Here is a tiny trained network, its code and every weight. The questions are about switching its units off for an input and a class, where a switched-off unit gives its printed mean instead of its output.

import numpy as np


def w(rows, s, z=0):
    codes = np.array(rows[::2]) - 128.0
    scale = np.full(codes.shape[1], s)
    scale[-1] = z or s
    return codes * scale


def f(y):
    return np.maximum(y, 0)


def log_softmax(a):
    a = a - a.max(-1, keepdims=True)
    return a - np.log(np.exp(a).sum(-1, keepdims=True))


def net(x, mask):
    res = np.array(x, float).reshape(1, 8) / 4 @ E
    y = f(res @ A[0][:, :-1].T + A[0][:, -1])
    res = res + np.where(mask, y, B[0][:, -1]) @ B[0][:, :-1]
    return log_softmax(res[-1] @ U[:, :-1].T + U[:, -1])


A, B = {}, {}
E = w([
[125,106,169,106,103,136,141,160,153],'x0',
[129,125,144,130,122,119,144,135,129],'x1',
[144,144,133,150,152,85,168,113,104],'x2',
[138,151,82,150,165,119,119,93,106],'x3',
[40,204,116,117,182,57,106,178,188],'x4',
[118,84,142,162,202,135,111,234,17],'x5',
[141,114,104,109,133,152,91,135,160],'x6',
[90,26,4,75,117,52,181,134,108],'x7',
],0.015)
A[0] = w([
[65,48,31,85,130,113,228,117,151,127],'N1',
[130,145,176,131,134,214,116,53,110,164],'N2',
[137,98,168,132,188,133,86,171,67,129],'N3',
[250,59,140,119,37,170,117,64,27,254],'N4',
[2,200,132,107,153,36,75,165,159,194],'N5',
[135,75,140,171,219,157,103,243,52,153],'N6',
[86,11,70,107,166,86,127,197,48,61],'N7',
[86,40,93,174,146,111,134,167,106,77],'N8',
],0.009,0.0098)
B[0] = w([
[130,95,72,43,46,86,108,136,100,195],'N1',
[178,133,138,140,122,185,161,134,148,182],'N2',
[136,99,157,193,136,147,138,162,106,168],'N3',
[164,54,113,143,114,169,172,52,97,254],'N4',
[84,190,114,53,150,123,102,153,141,198],'N5',
[184,148,207,234,195,133,93,184,94,199],'N6',
[213,193,187,146,109,104,209,25,247,191],'N7',
[155,161,184,109,121,154,126,95,189,161],'N8',
],0.013,0.03)
U = w([
[156,111,120,156,92,157,177,69,220,253],'0',
[117,235,158,93,128,94,80,108,254,232],'1',
[93,7,56,59,75,83,121,61,120,60],'2',
[91,136,35,38,72,39,106,174,163,23],'3',
[164,52,115,189,134,163,98,182,51,18],'4',
[51,154,144,171,200,99,6,233,128,118],'5',
],0.0098,0.0043)

Each question gives the input, the list of numbers given to net, and the class t.
The units are the neurons (one row each of A and B). Each row of codes is followed by its name. A weight is (code - 128) times the scale printed after its matrix; where a second scale follows, it is the last column's (A, B and U).
mask holds one flag per neuron, in row order. A switched-off neuron (its flag False) gives its mean, the last column of its row in B, instead of its output. The means were averaged over made-up inputs and are rounded, as every weight is.
A unit's drop is (log p(t) with every unit on - log p(t) with that unit switched off) / (log p(t) with every unit on - log p(t) with every unit switched off).
The circuit of an input: a set's keep is (log p(t) with only the set's units on - log p(t) with every unit switched off) / (log p(t) with every unit on - log p(t) with every unit switched off). Starting from all 8 units, units are removed one at a time, each time the one whose removal leaves the highest keep (on an exact tie, the one counted first), for as long as the keep stays at least 0.8.
units of the circuit, in order: the units of the circuit, biggest drop first
unit that matters most: the unit with the biggest drop
k most important neurons: the k neurons with the biggest drops, biggest first
drop of u: that unit's drop, to one decimal
input [8,1,6,-2,2,-4,-7,3], class 3: unit that matters most => N4
input [-1,8,8,-6,3,8,4,6], class 1: 2 most important neurons => [N7 N4]
input [-6,-5,4,-3,4,0,2,-2], class 1: 3 most important neurons => [N6 N1 N3]
input [-7,-8,8,5,1,-3,-1,-1], class 1: 3 most important neurons => [N4 N1 N6]
input [-5,-1,2,-4,1,1,0,-3], class 5: units of the circuit, in order => [N4 N7]
input [7,1,6,8,6,7,-7,0], class 5: 2 most important neurons => [N6 N3]
input [7,-5,-6,2,-5,4,8,0], class 4: 2 most important neurons => [N6 N3]
input [0,3,-1,0,-6,1,0,-7], class 4: 2 most important neurons => [N7 N8]
input [6,-5,-1,-8,3,6,-3,2], class 1: 2 most important neurons => [N7 N4]
input [5,-2,-6,7,-1,8,0,6], class 0: drop of N7 => 4.0
input [-7,2,5,2,-8,6,0,7], class 0: drop of N7 => 2.5
input [-5,-3,-7,8,-3,1,-2,-5], class 4: drop of N7 => 1.2
